Below are the code and all the weights of a small trained network. Each question names an input and a class and asks about switching units off, where a switched-off unit gives its printed mean instead of its output.

import numpy as np


def w(rows, s, z=0):
    codes = np.array(rows[::2]) - 128.0
    scale = np.full(codes.shape[1], s)
    scale[-1] = z or s
    return codes * scale


def norm(h):
    return h / np.sqrt((h * h).mean(-1, keepdims=True) + 1e-5)


def f(y):
    return y / 2 * (1 + np.tanh(0.7978845608 * (y + 0.044715 * y**3)))


def log_softmax(a):
    a = a - a.max(-1, keepdims=True)
    return a - np.log(np.exp(a).sum(-1, keepdims=True))


def net(x, mask):
    res = np.array(x, float).reshape(1, 2) / 4 @ E
    u = 0
    for l in range(4):
        y = f(norm(res) @ A[l][:, :-1].T + A[l][:, -1])
        res = res + np.where(mask[u : u + 5], y, B[l][:, -1]) @ B[l][:, :-1]
        u += 5
    return log_softmax(norm(res)[-1] @ U[:, :-1].T + U[:, -1])


A, B = {}, {}
E = w([
[58,2,53],'x0',
[22,214,80],'x1',
],0.0036)
A[0] = w([
[173,221,183,4],'0.n1',
[126,194,253,22],'0.n2',
[51,48,137,44],'0.n3',
[108,171,75,122],'0.n4',
[39,44,160,64],'0.n5',
],0.0053,0.0036)
B[0] = w([
[125,104,5,226],'0.n1',
[135,97,19,217],'0.n2',
[209,238,104,99],'0.n3',
[179,94,156,254],'0.n4',
[208,243,104,137],'0.n5',
],0.011,0.00046)
A[1] = w([
[53,177,101,59],'1.n1',
[57,178,116,2],'1.n2',
[212,152,2,66],'1.n3',
[199,147,20,78],'1.n4',
[109,175,29,101],'1.n5',
],0.0092,0.0048)
B[1] = w([
[207,175,254,194],'1.n1',
[243,92,199,152],'1.n2',
[254,203,132,252],'1.n3',
[229,199,136,229],'1.n4',
[125,200,125,252],'1.n5',
],0.013,0.0036)
A[2] = w([
[215,134,83,250],'2.n1',
[91,155,138,118],'2.n2',
[119,60,251,54],'2.n3',
[241,8,177,77],'2.n4',
[41,176,129,169],'2.n5',
],0.014,0.0014)
B[2] = w([
[65,128,27,251],'2.n1',
[136,128,89,124],'2.n2',
[5,111,209,238],'2.n3',
[204,213,200,254],'2.n4',
[144,165,36,124],'2.n5',
],0.014,0.0073)
A[3] = w([
[4,93,22,198],'3.n1',
[82,131,47,174],'3.n2',
[149,109,88,92],'3.n3',
[203,130,133,38],'3.n4',
[169,83,192,254],'3.n5',
],0.019,0.00058)
B[3] = w([
[36,89,2,245],'3.n1',
[83,70,154,245],'3.n2',
[128,122,173,160],'3.n3',
[152,167,105,252],'3.n4',
[51,135,153,251],'3.n5',
],0.028,0.0034)
U = w([
[225,246,75,210],'0',
[23,162,255,190],'1',
[26,71,33,194],'2',
[175,80,140,24],'3',
[180,30,140,43],'4',
[194,28,144,10],'5',
[198,15,145,1],'6',
],0.012,0.0083)

Each question gives the input, the list of numbers given to net, and the class t.
The units are the neurons (one row each of A and B). Each row of codes is followed by its name. A weight is (code - 128) times the scale printed after its matrix; where a second scale follows, it is the last column's (A, B and U).
mask holds one flag per neuron, layer by layer. A switched-off neuron (its flag False) gives its mean, the last column of its row in B, instead of its output. The means were averaged over made-up inputs and are rounded, as every weight is.
A unit's drop is (log p(t) with every unit on - log p(t) with that unit switched off) / (log p(t) with every unit on - log p(t) with every unit switched off).
unit that matters most: the unit with the biggest drop
k most important neurons: the k neurons with the biggest drops, biggest first
top k neurons in layer l: the k neurons of layer l with the biggest drops, biggest first
drop when u is switched off: that unit's drop, to one decimal
input [-8,5], class 0: unit that matters most -> 0.n1
input [0,2], class 2: 2 most important neurons -> 1.n2; 0.n4
input [-3,1], class 2: 2 most important neurons -> 2.n1; 2.n4
input [3,-3], class 2: top 2 neurons in layer 1 -> 1.n1; 1.n2
input [2,1], class 2: 2 most important neurons -> 2.n4; 0.n1
input [-7,-7], class 0: 4 most important neurons -> 2.n4; 0.n2; 0.n1; 1.n1
input [2,0], class 2: top 2 neurons in layer 0 -> 0.n2; 0.n1
input [7,-5], class 0: 3 most important neurons -> 0.n5; 1.n5; 0.n3
input [-4,-2], class 0: 4 most important neurons -> 1.n3; 1.n4; 0.n1; 2.n3
input [-3,-1], class 2: 3 most important neurons -> 2.n1; 2.n4; 0.n5
input [4,-1], class 0: 4 most important neurons -> 1.n3; 1.n4; 2.n3; 3.n1
input [-6,0], class 0: 2 most important neurons -> 1.n3; 1.n4
input [-2,1], class 2: 3 most important neurons -> 0.n5; 2.n4; 0.n3
input [-6,2], class 0: unit that matters most -> 1.n3
input [2,3], class 2: top 2 neurons in layer 0 -> 0.n1; 0.n2
input [-1,3], class 2: top 2 neurons in layer 2 -> 2.n4; 2.n5
input [4,4], class 0: drop when 0.n5 is switched off -> 1.8
input [7,2], class 0: drop when 0.n5 is switched off -> 1.5
input [6,5], class 0: drop when 1.n1 is switched off -> 0.7
input [0,0], class 2: top neuron in layer 3 -> 3.n1
